Below are the code and all the weights of a small trained network. Each question names an input and a target symbol and asks about switching units off, where a switched-off unit gives its printed mean instead of its output.

import numpy as np


def w(rows, s, z=0):
    codes = np.array(rows[::2]) - 128.0
    scale = np.full(codes.shape[1], s)
    scale[-1] = z or s
    return codes * scale


def f(y):
    return np.maximum(y, 0)


def softmax(a):
    e = np.exp(a - a.max(-1, keepdims=True))
    return e / e.sum(-1, keepdims=True)


def log_softmax(a):
    a = a - a.max(-1, keepdims=True)
    return a - np.log(np.exp(a).sum(-1, keepdims=True))


def net(x, mask):
    ids = ['Θζμπτφ'.index(c) for c in x.split()]
    T = len(ids)
    res = E[ids] + P[:T]
    r = res
    for j in range(2):
        rows = slice(2 * j, 2 * j + 2)
        q, k, v = (r @ M[0][rows].T for M in (Q, K, V))
        z = softmax(np.where(np.tri(T) > 0, q @ k.T / 2**0.5, -1e9)) @ v
        o = O[0][rows]
        res = res + np.where(mask[j], z, o[:, -1]) @ o[:, :-1]
    y = f(res @ A[0][:, :-1].T + A[0][:, -1])
    res = res + np.where(mask[2:10], y, B[0][:, -1]) @ B[0][:, :-1]
    return log_softmax(res[-1] @ U[:, :-1].T + U[:, -1])


Q, K, V, O, A, B = {}, {}, {}, {}, {}, {}
E = w([
[202,177,133],'Θ',
[212,109,175],'ζ',
[154,136,5],'μ',
[112,8,158],'π',
[84,96,112],'τ',
[175,152,44],'φ',
],0.016)
P = w([
[55,172,254],'0',
[165,110,134],'1',
[163,99,124],'2',
[167,94,114],'3',
[169,90,107],'4',
[183,87,99],'5',
[177,88,99],'6',
[188,85,92],'7',
[199,75,88],'8',
],0.0089)
Q[0] = w([
[73,191,222],'h1',
[140,207,8],'h1',
[89,76,86],'h2',
[114,156,202],'h2',
],0.016)
K[0] = w([
[251,60,134],'h1',
[106,148,74],'h1',
[48,101,121],'h2',
[146,142,77],'h2',
],0.015)
V[0] = w([
[120,12,152],'h1',
[12,162,57],'h1',
[2,133,170],'h2',
[204,113,67],'h2',
],0.0069)
O[0] = w([
[169,47,155,177],'h1',
[1,123,80,138],'h1',
[208,57,37,7],'h2',
[111,172,166,168],'h2',
],0.011,0.0015)
A[0] = w([
[93,148,254,66],'n1',
[141,149,189,148],'n2',
[173,111,160,156],'n3',
[90,110,89,65],'n4',
[197,202,94,253],'n5',
[146,52,239,72],'n6',
[79,89,72,121],'n7',
[162,163,85,130],'n8',
],0.016,0.0046)
B[0] = w([
[172,149,80,225],'n1',
[179,74,106,206],'n2',
[102,28,86,199],'n3',
[103,195,83,166],'n4',
[64,57,179,247],'n5',
[63,180,79,237],'n6',
[187,255,179,212],'n7',
[54,139,150,177],'n8',
],0.0091,0.011)
U = w([
[152,28,255,253],'Θ',
[65,49,90,54],'ζ',
[43,159,122,32],'μ',
[242,33,52,18],'π',
[237,147,113,190],'τ',
[28,76,214,144],'φ',
],0.0079,0.005)

Each question gives the input, a string of symbols that net reads in full, and the target symbol t.
The units are the heads (2 rows each of Q, K, V and O) and the neurons (one row each of A and B). Each row of codes is followed by its name. A weight is (code - 128) times the scale printed after its matrix; where a second scale follows, it is the last column's (O, A, B and U).
mask holds one flag per unit, heads first, then neurons. A switched-off unit (its flag False) gives its mean, the last column of its rows in O or B, instead of its output. The means were averaged over made-up inputs and are rounded, as every weight is.
A unit's drop is (log p(t) with every unit on - log p(t) with that unit switched off) / (log p(t) with every unit on - log p(t) with every unit switched off).
The circuit of an input: a set's keep is (log p(t) with only the set's units on - log p(t) with every unit switched off) / (log p(t) with every unit on - log p(t) with every unit switched off). Starting from all 10 units, units are removed one at a time, each time the one whose removal leaves the highest keep (on an exact tie, the one counted first), for as long as the keep stays at least 0.8.
units of the circuit, in order: the units of the circuit, biggest drop first
unit that matters most: the unit with the biggest drop
top k neurons: the k neurons with the biggest drops, biggest first
heads that matter: for each layer, one digit per head in row order, 1 if its drop is at least 0.15 and else 0, layers parted by /
drop of u: that unit's drop, to one decimal
input π Θ τ, target π: heads that matter	11
input μ μ φ ζ Θ π ζ τ, target μ: units of the circuit, in order	[h1, n7]
input φ ζ Θ Θ Θ, target Θ: units of the circuit, in order	[n5, n6]
input τ ζ Θ φ τ, target τ: unit that matters most	n7
input μ τ ζ τ, target τ: top 3 neurons	[n5, n7, n6]
input Θ π π μ π Θ φ, target φ: units of the circuit, in order	[n5, n8, n1]
input ζ φ π μ Θ π τ τ Θ, target Θ: units of the circuit, in order	[n6, n5]
input μ π τ φ, target μ: heads that matter	10
input ζ π ζ Θ τ Θ μ τ π, target ζ: top 2 neurons	[n6, n3]
input μ μ Θ ζ μ ζ τ π, target μ: top 3 neurons	[n6, n5, n2]
input τ π ζ μ π, target τ: top 3 neurons	[n7, n5, n8]
input π φ ζ μ, target μ: units of the circuit, in order	[n8, n2]
input π φ Θ φ ζ, target π: drop of n2	0.5
input φ ζ τ μ τ φ, target φ: drop of n5	0.2
input φ ζ μ τ μ Θ μ, target φ: drop of n5	0.4
